Here is a tiny trained network, its code and every weight. The questions are about switching its units off for an input and a target symbol, where a switched-off unit gives its printed mean instead of its output.

import numpy as np


def w(rows, s, z=0):
    codes = np.array(rows[::2]) - 128.0
    scale = np.full(codes.shape[1], s)
    scale[-1] = z or s
    return codes * scale


def norm(h):
    return h / np.sqrt((h * h).mean(-1, keepdims=True) + 1e-5)


def f(y):
    return np.maximum(y, 0)


def softmax(a):
    e = np.exp(a - a.max(-1, keepdims=True))
    return e / e.sum(-1, keepdims=True)


def log_softmax(a):
    a = a - a.max(-1, keepdims=True)
    return a - np.log(np.exp(a).sum(-1, keepdims=True))


def net(x, mask):
    ids = ['ζημξστφ'.index(c) for c in x.split()]
    T = len(ids)
    res = E[ids] + P[:T]
    r = norm(res)
    for j in range(3):
        rows = slice(4 * j, 4 * j + 4)
        q, k, v = (r @ M[0][rows].T for M in (Q, K, V))
        z = softmax(np.where(np.tri(T) > 0, q @ k.T / 4**0.5, -1e9)) @ v
        o = O[0][rows]
        res = res + np.where(mask[j], z, o[:, -1]) @ o[:, :-1]
    y = f(norm(res) @ A[0][:, :-1].T + A[0][:, -1])
    res = res + np.where(mask[3:7], y, B[0][:, -1]) @ B[0][:, :-1]
    return log_softmax(norm(res)[-1] @ U[:, :-1].T + U[:, -1])


Q, K, V, O, A, B = {}, {}, {}, {}, {}, {}
E = w([
[30,66,137,73],'ζ',
[135,83,209,159],'η',
[18,95,131,149],'μ',
[157,89,83,186],'ξ',
[43,169,100,121],'σ',
[7,75,133,132],'τ',
[112,180,207,163],'φ',
],0.018)
P = w([
[34,54,140,247],'0',
[68,81,123,205],'1',
[81,98,121,182],'2',
[96,106,119,169],'3',
[105,110,116,162],'4',
[118,115,116,151],'5',
[128,118,111,138],'6',
[139,124,113,132],'7',
[147,129,113,117],'8',
[153,133,109,106],'9',
[161,139,111,100],'10',
[169,140,110,88],'11',
[174,146,105,80],'12',
[176,140,108,77],'13',
],0.015)
Q[0] = w([
[115,107,51,143],'head 0',
[81,158,163,162],'head 0',
[118,105,176,141],'head 0',
[147,95,97,113],'head 0',
[119,197,152,124],'head 1',
[102,56,149,110],'head 1',
[33,132,118,37],'head 1',
[166,193,254,189],'head 1',
[142,100,232,148],'head 2',
[67,29,162,48],'head 2',
[53,42,201,45],'head 2',
[194,49,83,162],'head 2',
],0.029)
K[0] = w([
[63,105,129,172],'head 0',
[147,141,136,167],'head 0',
[147,90,161,113],'head 0',
[97,93,130,116],'head 0',
[112,99,149,74],'head 1',
[141,189,139,151],'head 1',
[188,212,117,43],'head 1',
[52,64,217,104],'head 1',
[83,151,184,83],'head 2',
[252,142,130,83],'head 2',
[240,167,153,91],'head 2',
[89,50,91,50],'head 2',
],0.027)
V[0] = w([
[120,188,166,148],'head 0',
[158,85,161,247],'head 0',
[132,122,137,135],'head 0',
[112,182,108,66],'head 0',
[116,181,172,68],'head 1',
[71,229,140,71],'head 1',
[66,132,163,160],'head 1',
[149,56,254,155],'head 1',
[147,130,72,56],'head 2',
[135,122,133,123],'head 2',
[241,29,245,122],'head 2',
[146,185,27,187],'head 2',
],0.022)
O[0] = w([
[126,124,192,131,128],'head 0',
[26,113,125,195,225],'head 0',
[119,126,122,140,136],'head 0',
[196,121,171,93,55],'head 0',
[128,184,173,147,61],'head 1',
[91,225,158,114,118],'head 1',
[146,123,181,56,216],'head 1',
[204,85,205,143,95],'head 1',
[139,47,91,189,7],'head 2',
[120,123,140,117,123],'head 2',
[131,61,220,1,159],'head 2',
[205,116,35,191,111],'head 2',
],0.024,0.016)
A[0] = w([
[195,215,253,209,27],'neuron 0',
[181,228,94,36,252],'neuron 1',
[133,253,80,112,129],'neuron 2',
[55,195,133,146,127],'neuron 3',
],0.038,0.0043)
B[0] = w([
[177,133,178,253,172],'neuron 0',
[226,96,64,178,208],'neuron 1',
[57,175,158,36,229],'neuron 2',
[167,161,81,170,251],'neuron 3',
],0.043,0.023)
U = w([
[37,128,153,192,235],'ζ',
[124,96,184,83,72],'η',
[253,118,100,84,224],'μ',
[150,51,71,149,46],'ξ',
[133,189,90,85,55],'σ',
[151,122,123,137,253],'τ',
[197,141,182,193,31],'φ',
],0.014,0.0061)

Each question gives the input, a string of symbols that net reads in full, and the target symbol t.
The units are the heads (4 rows each of Q, K, V and O) and the neurons (one row each of A and B). Each row of codes is followed by its name. A weight is (code - 128) times the scale printed after its matrix; where a second scale follows, it is the last column's (O, A, B and U).
mask holds one flag per unit, heads first, then neurons. A switched-off unit (its flag False) gives its mean, the last column of its rows in O or B, instead of its output. The means were averaged over made-up inputs and are rounded, as every weight is.
A unit's drop is (log p(t) with every unit on - log p(t) with that unit switched off) / (log p(t) with every unit on - log p(t) with every unit switched off).
The circuit of an input: a set's keep is (log p(t) with only the set's units on - log p(t) with every unit switched off) / (log p(t) with every unit on - log p(t) with every unit switched off). Starting from all 7 units, units are removed one at a time, each time the one whose removal leaves the highest keep (on an exact tie, the one counted first), for as long as the keep stays at least 0.8.
units of the circuit, in order: the units of the circuit, biggest drop first
top k neurons: the k neurons with the biggest drops, biggest first
heads that matter: for each layer, one digit per head in row order, 1 if its drop is at least 0.15 and else 0, layers parted by /
drop of u: that unit's drop, to one decimal
input ζ σ ζ μ ζ ζ φ τ τ μ η τ ξ, target ζ: units of the circuit, in order -> [head 1; neuron 1]
input ζ ξ ξ μ φ ξ ξ ζ τ φ, target φ: units of the circuit, in order -> [neuron 0; head 0]
input τ φ ζ η μ τ, target η: heads that matter -> 001
input ζ σ σ τ φ ζ, target φ: heads that matter -> 010
input ζ ζ η ξ ζ ζ φ σ ζ σ μ ζ ξ σ, target μ: heads that matter -> 100
input ζ σ τ η ξ τ η ζ, target η: heads that matter -> 001
input σ μ ζ μ ζ η τ ξ σ ζ ξ μ τ, target ξ: heads that matter -> 000
input φ μ μ τ ζ, target φ: heads that matter -> 011
input σ τ ζ σ σ η ξ τ, target ξ: units of the circuit, in order -> [head 1]
input ζ ζ σ μ σ ζ η ζ σ, target μ: heads that matter -> 101
input φ ζ τ μ, target φ: top 2 neurons -> [neuron 2; neuron 0]
input ξ τ η ξ ζ σ ξ σ ξ τ φ, target ζ: drop of head 2 -> 1.4
input ξ σ ζ ξ μ, target ξ: drop of neuron 2 -> 0.2
input ζ σ η ζ σ σ σ ζ ζ, target μ: drop of head 0 -> 0.8
